Each row has a hidden value; after the row comes its group, the name of the range that the value falls in. Each part has its own.
[ 394 -435 -409  285  -24 -253 -141   82 -241  -98 -217   67   57  108
  179 -258  136  453  376 -292 -257   55 -249  -70   30   -5 -379  188
  -17  -26  -42   -1  -28  244  327 -468  261  163 -646   63  404  -47
  133  453  -71  399   82  141] | E
[-393  158  370  135 -269 -101 -104   59  -72 -444  340 -254  -47  -53
  -32   73 -192  -91   62  -94  294   44 -129   56 -263   81  189 -560
  -12 -171 -325  462  278  -77  154 -100 -147   89   60  211   72  220
   73  -35  193  201  -70  148] | L
[-153  -43  213  -44  236   43 -217    4  256   28   19 -217    0 -319
  157  -86  443 -433  128  -47  277 -116 -198   -2  275 -164  683 -214
  -10   16   48  -95  165 -405 -166  -57  244  140  440   54  -38 -125
   88 -130  148 -262  328  511] | P
[  70 -215   68  -54  -34 -171  129  173  172  -52  285  266  111  310
 -299  -86 -179   85 -239  -41  -39  -43 -114   45   72  264    0  187
  197  144 -287  -24  -46   49 -425 -408  214 -376 -282  -55  144  121
 -185  341 -138   78  201  -21] | A
[ 409 -107 -422 -103  -45 -359 -167 -216 -345  -85 -240   32  111  181
  160 -113  119  420  306  137 -387   14    9 -216  137   61  -95  126
  129 -107  -93  -68 -145   19  233 -433  286  203 -509  -65  499 -164
 -102   87 -104  334  -37  123] | E
[  39   45  259 -303   81  113 -460   41 -430 -108   98 -147  301 -206
  167  340 -100 -261 -230  314  158 -126 -323  431  154  -70   60 -135
 -148 -287   42 -119    2  261  195 -378  -32    6  216 -104 -217 -159
  -92 -174  344   94 -228 -242] | S
[ 261 -474 -351  358   87 -180   -1  228 -207   -8 -168  108   21  129
  172 -359  209  368  256 -495 -140  160 -291   16   58  -83 -449  203
  -40   35   52  100  116  245  205 -248  -29  149 -525  118  254  162
  283  319 -163  277   43  256] | S
[-164  -48  201    7  285   61 -185  -34  311   89   66 -191   13 -352
  -16 -150  514 -424  275 -118  226  -83 -167  -34  235    8  741 -192
    6   95   43 -109  145 -471 -174 -112  307   62  457  118   29 -158
  112 -116   97 -286  395  679] | P
[  67 -237  -81  192   -4 -275  -32  261  347 -244  196  -73   39  381
  -85   89 -133  126 -243 -103  -44 -200  -90 -179   83   59   16  190
  270   96 -165 -157   30   50 -340 -181  134 -331  -72   -4 -107  195
 -230  376 -115   37  168 -109] | P
[  71  100 -379   73  324 -206 -158 -252 -178  196  117  -23  164   -6
 -131  189  429    4  167  235 -314  186   32  -85  176  197  388  135
  151  161   49 -270   25 -323  -19 -170  202   68  433   43    8 -210
 -190 -232 -263  -79  -45  605] | L
[ 372 -463 -391  392   33 -231 -119   90 -218  -44 -278   92   -7   72
  114 -228  137  411  384 -332 -216   57 -241  -82   27  -11 -410  219
  -25  -31    6   52  -34  298  290 -408  236  154 -635  110  403   -6
  133  506  -78  353   99  179] | H
[ -30   -5  237 -197  115   91 -433   -6 -336  -63  -21 -114  112 -314
  234  354  -42 -392 -227  308  266 -110 -321  292  204 -258  207 -140
 -116 -270   36  -59   37  161   75 -228   60  143  238  -68 -197 -125
  -91  -91  351   47 -146 -153] | E
[ 437 -298 -404   97  -60 -307 -161  -67 -278  -94 -248   60   83  148
  180 -186  115  458  360  -90 -324    8 -134 -150   71   35 -277  160
   58  -79  -67  -45  -96  140  289 -476  317  195 -631   10  464 -102
   11  319  -77  384   32  100] | E
[ 387 -429 -384  335    6 -247 -141   53 -226  -64 -282   76    6   75
  130 -209  126  417  388 -274 -231   32 -219 -103   32   -5 -374  197
  -11  -53  -13   34  -53  267  301 -428  271  168 -641   93  421  -35
  101  483  -61  364   92  153] | H
[  31 -169  247 -115  308   63  337   14 -179  458 -132  472  -24   65
 -502 -299   58  -68  -41 -339  121  156   14   79  137  328 -325  225
  123  -29  180  378   50  118 -451   77 -411 -135 -345  231  217  521
  177 -267 -249 -133 -101  355] | Q
[  39 -195  140  -10  112  -96  108    5   91  108   87  338  -42  116
 -576   31 -225  -86 -118   -7   27  -54  -17  -81   71  369   24  249
  250   65 -181   85 -134  135 -508 -304  175 -421 -304   69  219  184
 -225  305  -85   31  140   52] | H
[  32 -191  227 -174  232   54  355   97 -174  397  -30  466   33  134
 -359 -370   74  -19  -87 -373   97  194  -62  148  135  273 -345  178
  115   10  127  327  118   61 -430   23 -406 -109 -357  170  177  519
  208 -265 -261  -91  -94  324] | S
[-116 -109  242  549 -266 -128  -31   44    2  -17  260   90 -148   96
   35  613 -219   17 -154 -130  168   59 -250   17 -406   63 -444 -215
  165 -129  -31  203  416 -129 -102  177   73  369   92  488 -478  599
 -197  266  -91  137 -348  -66] | L
[  19   39  279 -186  158  120 -459  -30 -406  -22  -47 -112  173 -299
   82  441 -109 -350 -212  350  220 -147 -269  340  172 -107   90  -93
 -131 -327  100  -45  -40  299  127 -271   -3   42  233  -42 -190 -131
 -140 -114  358   34 -209 -204] | H
[-398  201  401  195 -116  -74 -154  -36  -70 -383  176 -302 -103 -163
 -251  133 -194 -177  143  -52  333  -39   -7  -41 -219  160  263 -489
  -21 -233 -226  523  152   44  148  -38 -199   -9  102  270  153  185
   53  -77  241  120  -46  203] | H
[-113   -1  128  160  467   70 -178 -269  189  342  -41  -31  -48 -459
 -447   78  492 -460  401    1  116  -26  -14 -134  176  293  693   -2
   73  109  146  -90   -1 -384 -233  -90  362  -30  494  267   90 -167
  -34 -106    1 -325  295  815] | H
[  85  125 -444   81  348 -255 -178 -317 -237  173   35  -37  119   -4
 -170  235  384   21  172  293 -338  175  102 -178  190  178  389  179
  183  126   50 -238  -30 -263   -8 -132  166   64  387   44   60 -204
 -222 -250 -262  -43  -94  574] | S
[ 418 -120 -428 -113  -68 -361 -165 -188 -341 -100 -214   32  130  206
  193 -127  118  442  295  125 -397   16  -14 -194  132   55 -118  120
  126  -99 -106  -86 -132   18  245 -457  292  200 -521  -81  487 -167
  -99  101 -105  349  -36  106] | S
[-330   20  265  538 -254 -145  -77  -71  -94 -199  221    0 -282 -112
 -134  518 -297 -129  -13  -17  283  115 -157  -63 -402   39  -71 -370
   90 -161 -243  460  303  -43   -1   85   73  289   49  427 -130  400
 -150  287   79  226 -221   75] | H
[ 121 -383 -138  252  224  -65  177  252 -188  175 -165  189   -5  129
   33 -424  253  208  116 -590   12  210 -211   77  108  -40 -471  185
  -17   22  193  256  206  186  -19   31 -372  112 -378  193  140  412
  374  -10 -241   62  -43  373] | S
[ 409 -125 -424 -125  -71 -355 -158 -168 -344 -110 -198   31  138  208
  205 -161  124  442  293  107 -393   29  -28 -174  136   47 -112  111
  115  -89 -116  -81 -124   17  249 -469  280  193 -526  -93  497 -171
  -79   99 -103  352  -23  114] | S
[-184  186  356  -49   44   20 -388   23 -179 -377  140 -425  190 -184
 -215  140 -139 -167  101   82  219 -206  -69  154  -33  221  266 -325
 -128 -283  -78  204  -29  262  304 -305 -190 -221  190   86   78 -100
   31 -172  357   86  -46   26] | Q
[  81 -230  -62  175  -13 -275   14  257  330 -211  232    5   80  398
 -134   55 -147  154 -282  -72  -52 -175  -87 -105   83  100    5  211
  224  119 -202 -127   -5   75 -349 -243  169 -345 -106  -26  -50  150
 -229  397 -141   34  201 -102] | A
[ 403 -441 -384  255  -99 -266  -69  206 -163 -129  -89   75  162  238
  326 -356  185  540  272 -334 -269   70 -310   70   39  -48 -418  145
  -72   28  -79  -38   39  180  327 -512  265  193 -611   -2  355  -61
  170  461 -133  357  145  133] | A
[  46 -140  361  500 -142  -86  -53  -15  167  144   51   80 -138  112
 -113  682 -202   -4 -136 -154  181 -182 -130 -118 -332  195 -546  -55
  245 -221  200  105  307 -102 -255  298   68  284   77  586 -554  709
 -261  191 -103  -34 -343 -152] | E
[ 173 -411 -212  408  279  -97   92  185 -191  185 -303  155  -78   54
  -29 -304  239  206  197 -531   -9  155 -173  -16  108  -52 -462  255
  -26  -17  232  251  116  288   40   22 -268  119 -392  228  194  334
  304  130 -203   74  -13  365] | H
[-111  -27  154   63  320   54 -123 -100  267  225  133  -67   84 -320
 -171 -113  555 -348  303  -87  121   -7 -130   30  183  187  669 -111
   -7  162   60 -133  114 -492 -175 -168  366   47  486  166   44 -191
   73 -117  -24 -306  371  780] | A
[  61 -241  -78  164   23 -254  -32  217  297 -205  181  -18   16  332
 -158  103 -156   80 -226  -80  -40 -175  -86 -188   86   92   29  214
  280   96 -171 -142    3   69 -368 -197  141 -353 -102    5  -75  192
 -239  371 -103   56  146  -99] | L
[ 459 -235 -407   -6 -133 -348 -120   -6 -237 -137 -135   36  206  290
  321 -246  157  555  260  -34 -382    9 -135  -46  103   14 -256  111
   28  -49 -111 -104  -70   54  304 -531  328  217 -569  -91  444 -168
   -8  254 -130  344   71   80] | A
[ -41   -3  218 -226   84   80 -416   20 -334  -91   33 -116  133 -280
  276  315  -29 -369 -235  298  243  -81 -340  312  203 -269  220 -162
 -111 -241   -2  -76   65  122   79 -252   60  145  237  -98 -196 -130
  -80  -99  335   64 -138 -141] | S
[  13    9  250 -290   32   93 -401  112 -350 -111  146 -113  282 -166
  332  287  -43 -264 -314  296  189  -86 -386  474  187 -210  102 -171
 -163 -235   -4 -130   77  161  137 -358   33   99  245 -154 -249 -161
  -81 -112  307   63 -152 -218] | P
[ 136  153 -518  -10  241 -343 -158 -320 -318   68    9  -49  133  116
  -54  172  316  156  150  341 -411  185  137 -212  196  124  324  151
  204   82  -26 -196  -51 -233   58 -174  129  106  226  -38  173 -210
 -237 -262 -271   58 -134  472] | S
[ 104 -219  -80  257   11 -303 -100  249  396 -265   84 -199    1  403
   14  214 -122  138 -257 -102  -24 -309  -47 -286   86  -21  -52  188
  305    4  -35 -188   58   46 -317  -11   63 -243    5   62 -244  290
 -261  307 -104  -13   85 -191] | L
[ 163 -168  208  379   68 -196 -148   82  452  -32 -192 -222 -108  248
  -82  474 -110   26 -158 -148  136 -495   49 -386   -9   69 -273  145
  313 -232  292  -78   91   19 -340  319   -8  -22   85  381 -422  551
 -276  149  -56 -192  -79 -219] | Q
[-134  -38  231  -34  237   40 -216   20  272   31   12 -218   26 -302
  171  -77  439 -415   86  -32  289 -145 -195   30  284 -175  660 -202
  -47    3   62  -94  147 -377 -156  -59  247  148  450   49  -52 -140
   86 -122  146 -285  340  479] | A
[ -21    1   29   74  348    7 -130 -142  155  279  157  -14  165 -225
 -231    1  527 -238  254   12  -23   31  -90   53  172  274  553    4
   19  180   88 -216   62 -425 -145 -213  357    9  500  148    4 -218
  -22 -137 -112 -277  261  730] | A
[-288  220  391  -46  -44  -12 -309   23 -130 -437  225 -415  129 -160
 -202   77 -155 -173  107   37  264 -148  -54  107  -93  206  330 -431
  -95 -250 -180  301   50  142  257 -249 -208 -175  178  114  111  -23
   65 -191  334  111  -31   88] | E
[ 288 -482 -361  381   62 -191  -46  189 -195  -35 -189   93   11   92
  153 -335  197  375  319 -464 -154  126 -288  -18   37  -57 -418  195
  -44   25   26   84   76  251  243 -311   73  153 -563  126  304  101
  254  394 -125  311   80  246] | E
[ 316   79 -447 -188   81 -377 -154 -355 -383   -2 -197   23  112  165
   10   26  156  301  223  341 -417   59  157 -270  202  122  128  151
  198  -76  -77  -93 -182  -85  118 -320  209  144 -245  -88  449 -205
 -219 -147 -168  212 -108  238] | E
[ 118 -202  -74  255   -9 -316  -97  265  415 -272   94 -217   30  445
   67  228 -114  170 -293  -88  -31 -327  -44 -264   90  -40  -74  178
  292   -6  -24 -203   69   31 -304    1   61 -216   30   52 -273  289
 -272  296 -117  -33   84 -213] | P

Part 2:
[ 157  -21   20  114   29 -135   26 -103 -141  -94  165  -51  375  -46
 -164  -86  250  -92 -101 -145  -26  143    1   61  -43  -13   29   32
  105 -273  -21   82  173   13   77   76 -191  223  -51  147   88  -91
  -15   23  -59 -111 -167   -5] | <32>
[  72  -40 -233 -179   50   23 -120   27    8   48  116 -178   66 -157
   63  139  122   51   40  142   72 -404  -26 -393 -280    8  -97  -43
    0  415  238  -60  -97  -76 -359   17  340 -184  113 -192 -130  190
  -66  -80   13 -208   86 -129] | <23>
[  92   92  176   40 -134  112   64  -15   31   -8   82   94   38  187
  -17  -81  -74  -73   43   64   62  147 -148   -6   77  -13   20  -50
   10 -247  -92   99  -36   53  -26   71    1   94  -40   81  -21 -139
  -39   20  126   -7  -37  -45] | <33>
[ 208   29   98    1   46   -5    2   20   58  -18   34   45  -30   70
   10   16  -21    0   27   35  -36  -46  -63   26  -97   37   35   18
  115 -102   92  -63  -20   19   -9   -6  143   -5  -22  -11   32   -2
  -59   -8   42   29  -47  -79] | <33>
[-200  131  -39 -115  -62  -14   20   46  -14  -14  -88   79  -15 -128
   21 -214  -56 -130 -197 -142  150   43  -36   81   87  -87  -33 -115
 -112  -82  -34  230   96  -48   93    0  -32    5   43   93 -112   77
    8  -27 -202   39  167  232] | <12>
[ 179  -71  -13   96  156 -104  -45   43   12  -89   63  -54  192    4
  -74   65  213  -10   10  -24  -70  -33  -52  -49 -147  -62   37  -37
  120  -18  127    3  -62  -57   62   88   45   18   40  -14   23   -6
  -11   31   -8   -8  -16  -68] | <32>
[ 293 -107  -16  237  198  -34   24    2  101    8   62 -135  -54  119
   55  208  163   80  178  113 -206 -141   54   12 -180   14   52   14
   95   98  201 -185 -149   44   12   92  138    0   48  -21   -7 -151
 -165    4   91   51  -67 -138] | <29>
[ 119   24   -4    8  -10   11  -45   87  -15  -38   -3   71  122   20
  -43  -31   22  -48  -28   -5   26   83 -112  -94   14   27   65  -62
  124  -97  -30   50  -36  -32   42   98  -25   47   -1  -25  -25   20
   67   46   25   -9   -5  -38] | <32>
[-135   67   12 -214  137  -63  -25  140  100  -18 -265  138 -138 -175
  107  -75   99   83 -122 -160   66 -114  -90   28 -136 -331  -18 -111
   47   79  169  210  -94 -104  -81 -177  237 -211  180   -2  -79   44
  -21   53 -205   83  185   76] | <15>
[ 136  -28  -69 -146  114   17  -71   77  183   15  -58  123 -122  -47
   71  -55 -147   35   -2    0  -61 -142   32   25 -262 -139   46  -63
   94  -27  227   17  -42 -103  -47 -107  158 -162  -68 -130   77  213
   75    0   -6  -56    4 -144] | <26>
[ 153  -14   17  -24   67  -77  -40  105   87 -115  -39  161    9   13
  -57  -46    1   33  -72  -54  -29   -7  -66   50  -63  -42   10  -59
  169 -174  164   58   24  -33   13 -106  163  -28  -36  -46  102   75
   18   10  -12   26   83  -93] | <21>
[ 121   97  -16   18  -26   68   39    6  -16   68  -40  -20  -51   18
   69   15  -34    7   55   22   11   16  -28  -68   51  102   85  -21
   56  -10  -75  -17  -15   36  -41  120  -22   43   13   14 -114  -54
  -18    4   -4  -15  -90    4] | <23>
[ 131   -1   31   16   -6   16   -1   54    0   21  -36  106  -37    0
   46  -16   46   17  -39    2  -44   20  -44   28  -35   -1   18   21
  146  -79   64  -39  -21   69  -44  -63   82   43   39   29   11 -117
  -91   46   37   45  -15  -63] | <26>
[  83   99  327  177  -78   99  137   63   94   -1 -209  289 -107  255
   81 -246 -223  -73   11 -178  -82  427 -132  307  204 -158  140  -19
   38 -580 -258  128   61   70  259   97 -187   77 -104  256  -24 -279
   27  128  -13  206  -59   92] | <15>
[ 297   60  123  -22  111 -117   23  -49  -50  -65   97    5  114   -9
 -115  102  244   70   -7   16  -16  -21  -58   40 -111   78   79   52
  291 -113  137  -32  -29   44  -58  -98   77  149   36   -3  145  -79
  -84   18   45  -20 -216 -148] | <33>
[  14   70  -75  -68    3    5    5  -62   -2   30  122  -94   61  -71
   -2  -91  -64 -142  -54   -1   66  -84   49    8  -91   39    9  -39
  -97   -5   39   52   79  -51   54   98  -50   30  -46   16  -49  155
    3  -81  -82  -88  -36   86] | <21>
[  55   15  -21   57    7  -16   67  -82  -28   -6   66  -77  124  -15
  -12    2  203   35   26  -36    6   -5   -2  -50  -51 -117  -18  -42
    3  -44   36  120   11   25 -149   26    2   73   51   93  -43 -163
 -100    8  -15 -121  -62  -42] | <29>
[ 123   27   39   58  -32   57   42   50   18   41  -91  169  -75   42
   49  -49    8   34  -13  -12  -59  153  -25   90   49  -33   86  -20
  167 -180  -12   34  -45   80    6  -51  -64  112   12   58   28 -191
  -40   90   64   51  -78  -76] | <26>
[ 164  -16  -24   47   79    1    3   26  117   35  -14   47 -178   23
   90  -44 -158  -40   -7    8 -122  -82   93  176 -121   54   38   18
   31  -79  143 -125   47   21  122  -11   81  -28  -78   -6   31   66
  -63  -41  -25   78    0   -4] | <33>
[ 130  -50  -45 -157   96  -29 -143  198  147  -44   52  175 -225  -35
   -1   95  -20  -13 -116  236    4 -271  -56   39 -210   99  -59  -51
  209  189  443 -135 -225   -1   23 -280  412  -65   99 -233  150  182
 -125  -33  140  169  224 -139] | <26>
[ 249  -35  110  170   14  -95   12    6  -62 -109   77   55  214   84
 -101  -56   94  -56  -56 -102  -86  141  -71   74   20   70   28   61
  156 -322  -17  -45  149   60  101   69  -18  135  -75  114   72 -109
  -45   25   -1   25  -64  -35] | <12>
[ 147  -10   49  147  -10  -80   30 -129 -121  -52  329 -130  286   34
 -152  -61  130 -236  -94   27   -4   52   29  121  -44  154  -12   60
  -20 -182   30  -46  129   57  201  128 -153  269  -64  135   79  -41
 -116  -63   21  -25 -118   69] | <12>
[-186  146   25  -69 -265  201   23   48   14   82  112   70 -167   83
   72 -131 -225 -239  -96  210  209   -1 -110  -10  168  143 -100 -104
 -201   46  -47   68  -89   81   56   53   73   83   60   35 -161  -16
 -142  -74   97  110  235  177] | <29>
[ 202   14   54   68   65  -12   -2   66   63  -39  -32   35   -8   86
   14   22  -23   18   49  -10  -60   -5  -70  -15  -33   32   60  -20
  107 -103   40  -42  -13   -5   30   77  104  -30  -24  -10  -22   -3
   -8    7    4   41   -6  -51] | <21>
[  55   83   20  -74 -101   69    4   82  107    7  -94  241 -202   36
   68 -205 -337  -71 -104  -44   11   66   -8  162   60   65   20  -41
   32 -264    9   29  130   23   87  -71   62  -18 -136    5   26  116
   33  -30  -30   67   91   33] | <29>
[ 115   16   31  -59   10   37  -22   39   25   43   15   91  -25  -14
   38  -52  -30  -50  -46   29  -14   -8  -33   36 -104  -14   40   11
  103  -67   78  -22  -36   11   12  -43   38   23    5   -4   34    3
  -32   28   37   20  -50  -50] | <15>
[  21   55  -66 -113   21  -26  -19   27   82  -27   42   79  -80  -65
  -21 -103 -108  -81 -117   10   50  -84   42  117  -79   21   -5  -79
    9  -63  173   76   42  -43   77  -95   68   12  -48  -47   66  185
    0  -65  -52    1   74   27] | <23>
[   6   81 -119  -84 -100   62   10   13    6   39  -71  127   -3  -80
   31 -205 -185  -53  -91 -109   44  108   41   21   56   -7   62  -75
   14 -200  -79  146  153  -26   -5   22 -145   41 -114   24  -25  101
  120    2  -83 -112  -36   24] | <21>
[  28  -73  -42  210  -28   17   23   49   -8  -30    0   33  130   68
   -2  -59  116  -49  -12  -48  -64  151  -37   -6   62 -108   -1  -75
   -3 -133  -37   91  -15   34   60  122  -94   93   27  113  -67 -207
  -49   68   22   12   71    8] | <32>
[ 376   44   99  264    9  -31  147  -87 -156   17  -93   12  151   80
  -17   97  299  209  129 -133 -160  286  -22   -4  153   70  184   97
  343 -304 -201  -34   75  180 -142   89 -206  269    8  180    1 -474
  -76  142   44  -67 -390 -171] | <29>
[-126  229  138 -106 -230   85   50  -22 -168   51  -14  -79   74  -28
   99 -154  -86 -157  -91  -94  240  -10 -217 -193  184  116  -98   40
 -189  -23 -289   49  185   57 -128  220  134  -50   73  175 -347  -38
 -109  -78 -177    3  118  292] | <23>
[ 180 -117 -266  197  109   77   40  -76   69  165  128 -121 -123  -13
   86  125   89    5  119  199 -205  -71  279  111 -171   44  110  -34
   49  162  204 -124 -170   71   65   35 -212  196    6  -39   59 -143
 -117   19  156  -60 -205 -151] | <33>
[ 254 -144 -111  251   56  -35   25  -88   45   10  269  -69   -5   76
  -33   10   -7 -125   -8  126 -203  -56  217  243 -136  176   -6   59
   18 -110  230 -207   79  111  195    7  -66  211 -126   39  162  -51
 -179  -74  120   13  -78  -76] | <23>
[ 379  -33   19  125  107  -62   61 -175 -114   33  226 -116  258   -2
 -114  128  340   48   83   55 -127   66   81   28 -170   59  146   97
  278 -124   79  -76  -30   83  -67   12 -210  304  -12   55  176 -224
  -83   62  141 -163 -456 -242] | <26>
[127   1 -12  15 -24  54   9 -19   4  65  55  28  -4   2  52 -47 -26 -48
  -9  32 -42   0  22  27 -82  16  29  25  52 -72  38 -45  13  47 -21  13
 -15  62 -25  33   5 -54 -63  10  46 -32 -86 -51] | <26>
[ 115 -104  -91  159   76  -59  -38   80   10  -36   -3    6   57  -10
   16  -11   77  -49  -53  -43 -117  -12   23   37  -56    3   -5  -10
   55  -34  100  -70   29   15  117   70   32   22   12   31  -22  -41
  -66   16  -36   64   90   14] | <32>
[ 179  -16   31  -43    8   39  -36   28    4   46    7   62   35  -11
   62  -46  -34  -21  -11  -12  -48  -26  -48  -47 -140  -14   34   57
  114  -83   39  -77   29   10  -70    7   77  -35  -27    2    1    5
  -19   29   25  -38  -83  -88] | <15>
[ 45   2 -96   4 -15   2 -37  86  -6 -17 -52 100  60 -53  -9 -86   0 -39
 -85 -55   3  76 -26 -22  21 -15  42 -77  88 -93   6  84  19 -23  46  31
 -58  46  -6  -6 -17  25  58  40 -31 -16  39  -5] | <32>
[  91   13  -58  -83  132    8  -16   96  200   -2 -125  125 -196  -10
   62   13  -51  100   35   22  -47  -91   18   56 -153 -156   71 -133
  112    9  219   93 -148  -77  -27 -117  136 -107   14 -113   49   84
   36   26    5   13   37 -122] | <33>
[  87  -28 -159  -61   61  -43 -109  105   61   -2   32   80  -88 -109
   15 -117 -220 -177 -174    6  -41 -113   98  146 -118  171   19  -15
   35  -19  181 -120   98  -51  266   -9   31  -10 -100  -96   60  317
   42  -75  -82   84  108   80] | <32>
[  88   61   21 -106  -63   13  -40   89   78  -67  -14  213  -18   23
  -42 -173 -220  -77 -115  -41   52   58  -69   61   11   33   21  -69
   85 -261   47   91  101  -39   60  -60   65   -8 -126  -40   76  180
   94  -20   -9   -3   74  -25] | <21>
[  49  103   98 -152  -61  -14  -17   77   34  -59  -18  213  -84  -15
  -31 -109  -75  -39 -154   -1   98    2 -110   92   14   40  -29  -34
  131 -165  107   70   29   27   -5 -180  182   27    2  -13   74   61
  -48  -15   -2   76   99   -4] | <33>
[ 128   16 -260   13   81   68   -7  -15  -23  148  -72 -148   24 -129
  118   62   31   58  114  -13  -64  -65  114 -191  -93   18  154  -49
   46  176  -47  -17  -38  -55  -98  211 -175  -10   10  -61 -156   39
   96   28  -62 -176 -203  -54] | <12>
[-102   36 -156  -52  -45   21  -43  142  -83   13 -169   57   62 -151
   50   -1  200   58  -86  -58   98   20 -116 -232   91  -92  -10 -124
   85  153  -34  164  -99  -11 -158   25   44  -11  197   -9 -186 -105
   -5   85  -73  -20  148   35] | <32>
[ 192   -7   51   24   53   55  -38   92   21   81   -5   45 -116   36
   98   51  -40  -58    5  108  -76  -58  -47   26  -92  118   67   62
  132   50   81 -201 -113   55   92   31   97    9   55  -28  -23  -36
  -98   28   75  145  -37  -25] | <15>
[   1  106   -9  -57 -187  115   44  -48  -15   58   84   87  -19   17
   18 -180 -184 -130  -76   28   91   87   -1   45   75   78   -3  -35
  -52 -189  -74   86  107   56  -14   16  -85  120  -92   65  -22    5
  -19  -37   32  -71  -27   37] | <29>
[ -57   32  -69  -61  -65   91  -10   10  116   66   47    6 -166   -2
  128 -164 -300 -170  -60   33   28 -144   54   74  -90   13  -74  -43
 -211   -3   80  -19   92  -21   65   51  122 -109  -79   10 -100  180
  -58 -111  -67   13  165  126] | <29>
